Q325: [145 117 157 156 145 104  70 110 187 132 111  78 145  92 124 159 140  57
 121  87 101 139 130 167 148]
Q850: [129 168 126 130 124 126 124 126 127 131 124 128 128 133 126 122 130 126
 132 131 128 131 134 129 124]
Q641: [171 119 177 158 146 102  67 112 191 136 131  80 143  86 122 175 134  40
 140  80 117 167 130 139 162]
Q524: [129 126 125 132 123 125 123 126 128 131 123 127 129 134 125 120 131 124
 132 131 129 132 134 128 125]
Q537: [164 119 174 159 149 103  69 109 188 137 128  78 142  87 125 173 139  43
 137  80 114 166 130 139 162]
Q297: [185 116 180 165 151 100  73 111 195 138 131  87 141  94 118 181 136  37
 142  79 126 168 126 133 172]
Q408: [147 117 162 154 149 103  75 108 184 132 116  80 140  91 125 162 141  60
 127  89 103 170 139 134 148]
Q137: [138 124 118 151 112 127  88 129 155 136 105 114 156 140 117 124 129  91
 106 112 127 131 133 146 146]
Q544: [195 115 184 170 154 102  76 113 194 141 138  90 141  96 118 191 134  33
 142  78 137 163 120 134 183]
[167 130 139]	Q641
[126 168 126]	Q297
[ 69 109 188 137 128]	Q537
[103  75 108 184 132 116  80 140  91 125]	Q408

Q430: [102 153 121  37  85 167 131 147 132 136]
Q699: [113 161 148 185 107  73 100 153 169 179]
Q865: [113 161 148 185 107  73 100 153 169  69]
[113 161 148 185 107  73 100 153 169 179]	Q699
[153 169 179]	Q699

Q285: [145 144 144 123 125 131]
Q771: [ 83  91  88 146 138 173]
Q148: [118 121 119 119  94 104]
Q218: [133 128 130 133 139 149]
Q737: [ 53  89  78 147 135 160]
[ 83  91  88 146 138]	Q771
[128 130 133]	Q218

Q643: [132 137  93 104  74 119  69  97  82 180 157  68]
Q465: [132 137  93 104  74 119  69  97  84 180 157  68]
Q794: [109 153 109 122  42 125  77  94  69 181 133  56]
Q818: [129 136 107  87  50 112  69  97  97 164 151  70]
Q841: [116 166  99  82  69 109  80  85  90 177 133  45]
Q351: [114 132  96  99  30  93  83 104 170  79 151  58]
Q829: [ 90 129  88 102  53  97  53  84  73 146 154  46]
Q333: [124 122  74 107  55 124  70 103  82 180 154  74]
Q566: [104 134  91 107  52 121  71 103  79 170 151  58]
Q889: [134 111  93 118  61  77  71  73  84 154 146  43]
[ 79 170 151]	Q566
[ 73  84 154 146]	Q889
[ 53  84  73 146 154]	Q829
[ 42 125  77  94]	Q794
[132  96]	Q351
[109 153 109 122  42 125]	Q794
[170 151]	Q566

Q619: [117 142 230  97  58 211 125 119 117 147 125 103 147  38  93 174 185 114
  93 115 127 141 115 137 123 153 111 122 132]
Q781: [117 142 230  97  58 211 125 119 117 147 125 103 147  38  93 174 185 187
 135 115 127 141 115 145 194 135 194 121 139]
Q828: [117 142 230  97  58 211 125 119 117 147 125 103 147  38  93 174 185 187
 135 152 182 120 115 225 140 146 166  84 105]
Q55: [142 117 230  97 122 120 142 163 178 134 116  92 117 134 192 160 124 142
 134 100 110 165 104 185 171 137 167 135 122]
[117 142 230  97  58 211 125 119 117 147 125 103 147  38  93 174 185 187
 135 115 127 141 115 145 194 135 194 121 139]	Q781
[104 185]	Q55
[117 142 230  97  58 211 125 119 117 147 125 103 147  38  93 174 185 114
  93 115 127 141 115 137 123 153 111 122 132]	Q619

Q53: [ 64  63  63  61 179 183  63  61  61 152 152 180 180  63 152  64 105  65
  87 184  61 179 185  94  68  62  87]
Q523: [168  36 127  55 177  74  92 149  60  92 205 110 189  44 141  40  83  48
  63 191  40 180 191  90  44  39  63]
Q631: [144 108 110 123 151 108 142 118 123  62 183 147 149 140  62 105  59 148
  69 124 123  94 124 184  92 114  69]
Q870: [ 64 104  65  87 184  74 170 143 149  36 175 120 124 168  36 127  54 177
  74  92 149  60  92 205 110 139  74]
[118 123  62 183 147 149]	Q631
[ 64 104  65  87 184  74 170 143 149  36 175 120 124 168  36 127  54 177
  74  92 149  60  92 205 110 139  74]	Q870
[ 65  87 184  61 179]	Q53
[ 64 105  65  87 184]	Q53
[168  36 127  54 177  74  92 149  60  92 205 110]	Q870

